Here is a tiny trained network, its code and every weight. The questions are about switching its units off for an input and a class, where a switched-off unit gives its printed mean instead of its output.

import numpy as np


def w(rows, s, z=0):
    codes = np.array(rows[::2]) - 128.0
    scale = np.full(codes.shape[1], s)
    scale[-1] = z or s
    return codes * scale


def f(y):
    return np.maximum(y, 0)


def log_softmax(a):
    a = a - a.max(-1, keepdims=True)
    return a - np.log(np.exp(a).sum(-1, keepdims=True))


def net(x, mask):
    res = np.array(x, float).reshape(1, 7) / 4 @ E
    y = f(res @ A[0][:, :-1].T + A[0][:, -1])
    res = res + np.where(mask, y, B[0][:, -1]) @ B[0][:, :-1]
    return log_softmax(res[-1] @ U[:, :-1].T + U[:, -1])


A, B = {}, {}
E = w([
[211,142,171,77],'x0',
[102,91,185,240],'x1',
[168,201,217,110],'x2',
[18,132,171,83],'x3',
[75,139,196,106],'x4',
[201,79,143,201],'x5',
[148,1,198,79],'x6',
],0.0053)
A[0] = w([
[169,103,158,189,136],'neuron 1',
[40,61,108,113,100],'neuron 2',
[129,128,184,91,130],'neuron 3',
[123,148,108,96,126],'neuron 4',
[103,165,154,251,178],'neuron 5',
[63,64,165,176,210],'neuron 6',
[146,227,43,118,196],'neuron 7',
[136,192,62,167,174],'neuron 8',
[52,74,111,87,155],'neuron 9',
[194,138,81,155,153],'neuron 10',
[98,119,236,55,157],'neuron 11',
[110,118,158,101,161],'neuron 12',
[136,180,66,80,178],'neuron 13',
[85,181,64,47,203],'neuron 14',
[173,87,126,109,252],'neuron 15',
[207,64,133,181,154],'neuron 16',
[108,184,79,91,221],'neuron 17',
[114,160,108,85,128],'neuron 18',
[148,146,181,88,133],'neuron 19',
[106,143,101,105,167],'neuron 20',
[91,76,108,127,123],'neuron 21',
[218,80,144,126,159],'neuron 22',
[135,132,106,152,85],'neuron 23',
[94,164,80,84,175],'neuron 24',
[155,130,176,90,138],'neuron 25',
[95,86,108,138,176],'neuron 26',
],0.012,0.0024)
B[0] = w([
[144,165,106,152,198],'neuron 1',
[88,81,79,159,197],'neuron 2',
[121,126,126,65,180],'neuron 3',
[132,99,138,137,159],'neuron 4',
[83,240,150,123,231],'neuron 5',
[39,152,91,168,229],'neuron 6',
[170,122,225,158,255],'neuron 7',
[142,159,197,121,226],'neuron 8',
[85,87,72,141,198],'neuron 9',
[182,146,136,129,204],'neuron 10',
[90,122,141,5,236],'neuron 11',
[109,119,126,93,168],'neuron 12',
[146,90,166,155,211],'neuron 13',
[144,46,174,149,228],'neuron 14',
[152,111,76,125,200],'neuron 15',
[185,160,69,156,228],'neuron 16',
[148,86,180,139,211],'neuron 17',
[142,93,151,130,170],'neuron 18',
[143,126,128,76,182],'neuron 19',
[130,95,131,128,166],'neuron 20',
[101,113,102,156,171],'neuron 21',
[190,121,56,103,215],'neuron 22',
[135,139,134,111,148],'neuron 23',
[145,71,156,141,195],'neuron 24',
[141,123,113,77,180],'neuron 25',
[100,128,113,156,176],'neuron 26',
],0.029,0.0068)
U = w([
[213,154,101,145,204],'0',
[146,195,206,130,2],'1',
[71,208,141,142,71],'2',
[82,90,184,2,118],'3',
[148,65,215,140,198],'4',
[28,91,98,147,126],'5',
],0.0081,0.00096)

Each question gives the input, the list of numbers given to net, and the class t.
The units are the neurons (one row each of A and B). Each row of codes is followed by its name. A weight is (code - 128) times the scale printed after its matrix; where a second scale follows, it is the last column's (A, B and U).
mask holds one flag per neuron, in row order. A switched-off neuron (its flag False) gives its mean, the last column of its row in B, instead of its output. The means were averaged over made-up inputs and are rounded, as every weight is.
A unit's drop is (log p(t) with every unit on - log p(t) with that unit switched off) / (log p(t) with every unit on - log p(t) with every unit switched off).
The circuit of an input: a set's keep is (log p(t) with only the set's units on - log p(t) with every unit switched off) / (log p(t) with every unit on - log p(t) with every unit switched off). Starting from the 12 units with the biggest drops (on a tie, the unit counted first), units are removed one at a time, each time the one whose removal leaves the highest keep (on an exact tie, the one counted first), for as long as the keep stays at least 0.8.
units of the circuit, in order: the units of the circuit, biggest drop first
unit that matters most: the unit with the biggest drop
top k neurons: the k neurons with the biggest drops, biggest first
drop of u: that unit's drop, to one decimal
input [-2,0,-3,5,4,-7,6], class 5: unit that matters most => neuron 2
input [-5,1,8,-5,-1,1,-1], class 1: units of the circuit, in order => neuron 5; neuron 9
input [-6,-5,8,1,1,7,-5], class 1: units of the circuit, in order => neuron 5; neuron 8
input [-3,1,-7,-7,3,-2,-8], class 1: top 3 neurons => neuron 5; neuron 8; neuron 2
input [4,8,1,6,-6,-5,-5], class 1: units of the circuit, in order => neuron 5; neuron 9
input [-2,2,5,1,-3,4,8], class 0: top 2 neurons => neuron 16; neuron 22
input [-2,7,0,-8,1,-3,1], class 0: top 2 neurons => neuron 16; neuron 11
input [-2,8,-4,-4,-2,7,-4], class 2: top 2 neurons => neuron 5; neuron 6
input [-6,7,5,5,8,2,1], class 5: top 2 neurons => neuron 6; neuron 2
input [-1,0,7,2,6,7,-6], class 1: drop of neuron 9 => 0.2
input [-2,-5,-5,3,7,-2,3], class 5: drop of neuron 2 => 0.2
input [-3,1,4,-1,2,3,-3], class 1: drop of neuron 2 => 0.2
